(140): [ 94 154 109 166  95 142 107]
(52): [150  90 109 105 162 103 150]
(185): [159 119 128  99 167 101  82]
(61): [173 125 123 124 183 101  84]
(138): [143 143  99 107 153 108 106]
(54): [173 114 110 118 181  92 119]
(25): [154 105 139  92 168 101  83]
(193): [153 107 141  95 166  94 109]
(76): [177 148 113 134 162  74 124]
(58): [ 95 153 141 107 164  89  97]
(180): [ 94 107 154 166 141 109  95]
(179): [154 107 145  94 169 100  90]
perm: [ 94  95 107 109 141 153 166]	(193)
then: [153 107 141  95]	[166]
perm: [109  95 154 107 166 141  94]	(180)
perm: [ 92 119 173 114 110 118 181]	(54)
perm: [173 110 181  92 118 119 114]	(54)
perm: [109 153 107 141  95 166  94]	(193)

(70): [146 134 144 116 185 136 109 121 120 105 124 105 112 122 146 154 117 140
 155 129 122 137 134 136 124 119 123 139 143 126]
(171): [120 148 124 130 139 130 143 119 133 133 137 128 136 125 140 123 127 137
 126 126 121 113 112 119 131 117 135 139 113 134]
(103): [120 143 153 133 159 135 135 133 125 116 106 111 135 127 139 130 158 138
 147 128 108 184 124 140 137 147 165 117 144 123]
(102): [136 133 134 122 129 128 147 140 128 144 114 105 137 154 154 128 128 116
 157 145 144 161 113 134 116 112 131 126 141 134]
(172): [135 131 156 157 119 149 130 165 155 119 116 135 141 114 154 128 126 121
 128 128 152 128 123 111 130 141 100 131 116 138]
(178): [129 138 123 135 115 135 137 132 140 143 132 134 151 118 144 120 123 141
 139 134 139 129 106 116 122 126 134 144 100 130]
(47): [109 139 140 143 134 120 123 146 105 116 124 123 155 105 122 146 121 117
 119 137 185 122 144 112 136 136 154 129 134 126]
(82): [136 133 134 122 129 128 147 140 128 144 114 105 137 154 154 128 128 116
 157 145 144 161 113 134 116 112 154 126 141 134]
perm: [129 134 126 109 139 140 143 134 120 123 146 105 116 124 123 155 105 122
 146 121 117 119 137 185 122 144 112 136 136 154]	(47)
perm: [105 105 109 112 116 117 119 120 121 122 122 123 124 124 126 129 134 134
 136 136 137 139 140 143 144 146 146 154 155 185]	(70)
perm: [126 143 139 123 119 124 136 134 137 122 129 155 140 117 154 146 122 112
 105 124 105 120 121 109 136 185 116 144 134 146]	(70)
which: [136 133 134 122 129 128 147 140 128 144 114 105 137 154 154 128 128 116
 157 145 144 161 113 134 116 112 131 126 141 134]	(102)

(44): [104 112 138 124 160 155 136 143 122 131 154 115 140 105 145 105 126 139
 169 109 125 143 141 131 120 130 107 112 153 136 146 118 128  93 141 111
 152 125 160 140 155 138 135 150 141 134  91 136 101 127  96 175 144 136
 125 120]
(144): [118 132 105 130 126 137 123 142 109 124 121 134 130 105 130 122 137 121
 141 109 115 130 131 135 150 123 127 129 134 134 130 137 132 118 123 131
 125 135 128 126 127 154 130 124 134 139  91 131 129 129 135 134 122 110
 129 126]
(36): [160 144 108 145  91 104 116 119 128 121  96 136 117 105 103 161 141  99
  83 109 126  99 115 124 147 119 161 158 100 119 102 152 128 164 108 157
  93 135  91 107 139 124 120 122 107 121  91 120 165 135 170  71 105 107
 140 137]
(118): [126 125 121 133 140 139 124 143 126 126 140 118 132 105 130 126 136 123
 142 109 124 121 134 127 128 125 128 133 136 129 129 135 126 116 128 129
 128 136 142 129 124 127 131 133 125 124  91 133 120 133 118 145 135 126
 133 128]
(16): [153 149 112 130 102 100 113 124 136 122 107 139 120 105 108 156 132 109
  88 109 134 105 117 122 130 123 152 150 104 119 108 140 125 158 117 148
 105 134 101 113 112 112 122 159 110 118  91 120 156 134 154  83 113 122
 137 135]
(74): [116 136 127 124 126 133 123 133 125 132 126 124 124 105 134 120 118 133
 133 125 135 145 121 140 129 126 130 124 142 121 109 128 128 136 125 127
  91 129 118 140 135 129 136 139 143 128 131 142 132 129 128 126 128 126
 133 126]
perm: [126 129 110 122 134 135 129 129 131  91 139 134 124 130 154 127 126 128
 135 125 131 123 118 132 137 130 134 134 129 127 123 150 135 131 130 115
 109 141 121 137 122 130 105 130 134 121 124 109 142 123 137 126 130 105
 132 118]	(144)
then: [ 93 141]	[111]
then: [118 132 105 130 126 136 123 142 109 124 121 134]	[127]
perm: [ 91 105 109 116 118 118 120 121 121 123 124 124 124 124 125 125 125 126
 126 126 126 126 126 127 127 128 128 128 128 128 129 129 129 129 130 131
 132 133 133 133 133 133 133 134 135 135 136 136 136 139 140 140 142 142
 143 145]	(118)

(147): [ 77  79 105 149 118 150 171 134 177]
(19): [115 157  89 133 129  94 122  79 173]
(6): [ 88  78 129 190 192 197  78 194 113]
(122): [ 70 148  82  92  73 146 100  64 131]
(112): [169 143 190 144  89 123  84 141 142]
(90): [144 144 123 142 141  89 169  84 190]
(98): [121 109 138  98 130 165 126 118 190]
(40): [150 176 134  79 105 118 149  77 171]
(64): [ 59  97 106 129 135  86 124 145 194]
perm: [ 77  79 105 118 134 149 150 171 176]	(40)
perm: [190  84 169  89 141 142 123 144 144]	(90)

(109): [122 123  89 118 156 174  99 155 112 140 126 122 117 106 142 172 112 100
 140 149 173 166 111  99 108 171 143 184 140 148 159 187 115 113 109 114]
(134): [125 168 136 114 116 125 127 148 125 108 116 138 107 116 163 122 124 106
 131 132 177 104 161 115 167 101 145 102  97 141 113 122 112 112 123 144]
(89): [116 127 110 155  86 134 106 129 137 115 103 131 131 122 143 149 136 106
  91 146 139 144 142  90 106 117 144 106 107 145 113 122 117 120 159 128]
(129): [142 100 140 111 187 123 155 113 122 156 166 118 126 140  99 114 122 172
 171 113  89 117  99 184 112 149 108 174 173 109 159 140 148 143 106 115]
(154): [113 104 101 183  84 143 105 115 142 131 104 119 176 137 120 160 145 115
  86 134 104 190 116  89  90 149 126 121 130 130 120 126 133 139 173 116]
(5): [122 178 132 114 113 125 127 150 126 107 114 139 107 115 176 123 125 104
 128 133 190 103 170 113 171 100 150 100  95 145 112 122 112 111 127 147]
(23): [120  98 111 121 142 127 139 111 125 157 141 114 155 146 102 120 126 159
 132 114  88 133  99 149 100 162 109 165 171 110 155 139 162 153 117 112]
then: [150 100  95 145 112]	[122]
then: [137 120 160 145 115  86 134 104 190 116]	[89]
then: [125 104 128 133 190 103 170 113 171 100 150]	[100]
then: [113  89 117  99]	[184]
perm: [ 89  99  99 100 106 108 109 111 112 113 113 114 115 117 118 122 122 123
 126 140 140 140 142 143 148 149 155 156 159 166 171 172 173 174 184 187]	(129)

(165): [101 115 107 113 162 119 106  78 131 181 122 103 132 147 124 168 106 147
 135 100 144 127 134 110 106 163 133 138 139]
(162): [142 132 136 122 131 143 132 142 137 138 152 133  79 143 104 134 133 102
 166 122 102 115 103  85 120 102 128 144 118]
(95): [134 110  91 122 147 121 114  88  97 202 136 133 115 161 139 183 141 155
 128 122 126 149 100 101 110 171 114 149 159]
(79): [128 134 161 116 153 105 120 146  90 119 137 184 122 143 132 177 126 126
 112 106 130 129 137  88  88 129 109 130 122]
(81): [132 128  85 104 122 118 143 122 138 166 142 144 102 134 143 136 120 132
 102 137 132 133 103 131  79 115 102 142 152]
(96): [106 163 134  78 110 124 108 138 181 132 147 122 127 103 168 144 106 139
 135 113 101 100 131 115 147 133 106 162 119]
(116): [ 98 153 112 120 135 129 129 111  85 176 160  81 124 171  93 168 124 153
 128 135 115 132 103 142 102 131  79 133 128]
(77): [ 85 132 133  79 138 137 102 118 104 143 122 166 132 143 141 115 102 128
 134 144 152 133 120 136 122 131 103 102 142]
(32): [122 124 102 133 105 115 166 144 116 131 167 109 125 129  97 118  92 141
 149 133 146 158 169 133  98 160 120 112 135]
(50): [131 142 144 101 130 161 122 136 122  89 130 113 122 152 116 135 152 129
  97 120 141 124 115 130 132  98 115 119 102]
perm: [104 142 132 138 132  79 102 102 152 143 131 134 144 102 166 118 143 122
 133 115 120 103 122 132 136  85 142 137 128]	(81)
perm: [115 134 100 132 181 101 107 113 144 133 122 139 168 147 110 106 106 131
 135 127 147 119 106 162  78 103 138 163 124]	(165)
then: [132 133 103 131  79 115 102 142]	[152]
perm: [ 79  85 102 102 102 103 104 115 118 120 122 122 128 131 132 132 133 133
 134 136 137 138 142 142 143 143 144 152 166]	(162)
then: [133  79 138 137 102 118 104 143 122 166]	[132]

(39): [129 111 127 127 123 156 102  98 149 134 133 133 139 119  97  67  89 112
 110 121 105 140 153 135  80 117 171 147 148 132 131 143 164 141 119 122
 112 106  96  86 110 133  70 149 159 117 147  92 160  93 107]
(113): [141 101  66 126 126  74  90 115 159 105 114 128 143  80 135 122 154 134
 133  94 155  93 138 112 141 145 134  98 121 133  85 147 120 116 137 124
 110 125  85 120 158 109 144 104 110 167 123 146 125 138 138]
(24): [143  80  90 115 138 121 110 137 101 120  93 154 140 155 120 122 124  98
 134  85 167 158 146  85 133 133 128 147 141  74 112 135 138 116 138 110
 125 109 144 145 159 114 123 126  66 104 134 126 105  94 125]
(55): [131 149  92 107 141 106 156 112 134 105  80  70 111 139  96  93 149  89
 122 148 171 133 110 160 143 102 133 112  67 119  98 147 123  98 132  86
 117 164 159 127 133 119 153 147 140 121 127 129 135 118 109]
(4): [134  93  70 135 132 117 110 129  86 153  80 139 102 164 105 112 131  98
 141  96 149 171 121 107 159 147 127 147 148 119 112  89 123 119 149 110
 143 133 140 156 133 160 111 127  67  97 122 133 118  92 106]
(80): [129 122 131  80 105 135 106 133 107 123 127  93 159 141 112  98 149 133
 147  96  98 119 111  86 117 121  67  89 110 148 160 132 147 139 110  70
 118 140 156 143 119 164 134 102 153 149  92 112 133 127 171]
then: [131  98 141  96 149]	[171]
perm: [171 127 133 112  92 149 153 102 134 164 119 143 156 140 118  70 110 139
 147 132 160 148 110  89  67 121 117  86 111 119  98  96 147 133 149  98
 112 141 159  93 127 123 107 133 106 135 105  80 131 122 129]	(80)
perm: [125  94 105 126 134 104  66 126 123 114 159 145 144 109 125 110 138 116
 138 135 112  74 141 147 128 133 133  85 146 158 167  85 134  98 124 122
 120 155 140 154  93 120 101 137 110 121 138 115  90  80 143]	(24)
then: [127 127]	[123]
perm: [147 148 119 112  89 123 119 149 110 143 133 140 156 133 160 111 127  67
  97 122 133 118  92 106 134  93  70 135 132 117 110 129  86 153  80 139
 102 164 105 112 131  98 141  96 149 171 121 107 159 147 127]	(4)
perm: [143 119 164 134 102 153 149  92 112 133 127 171 129 122 131  80 105 135
 106 133 107 123 127  93 159 141 112  98 149 133 147  96  98 119 111  86
 117 121  67  89 110 148 160 132 147 139 110  70 118 140 156]	(80)
perm: [143 133 140 156 133 160 111 127  67  97 122 133 118  92 106 134  93  70
 135 132 117 110 129  86 153  80 139 102 164 105 112 131  98 141  96 149
 171 121 107 159 147 127 147 148 119 112  89 123 119 149 110]	(4)

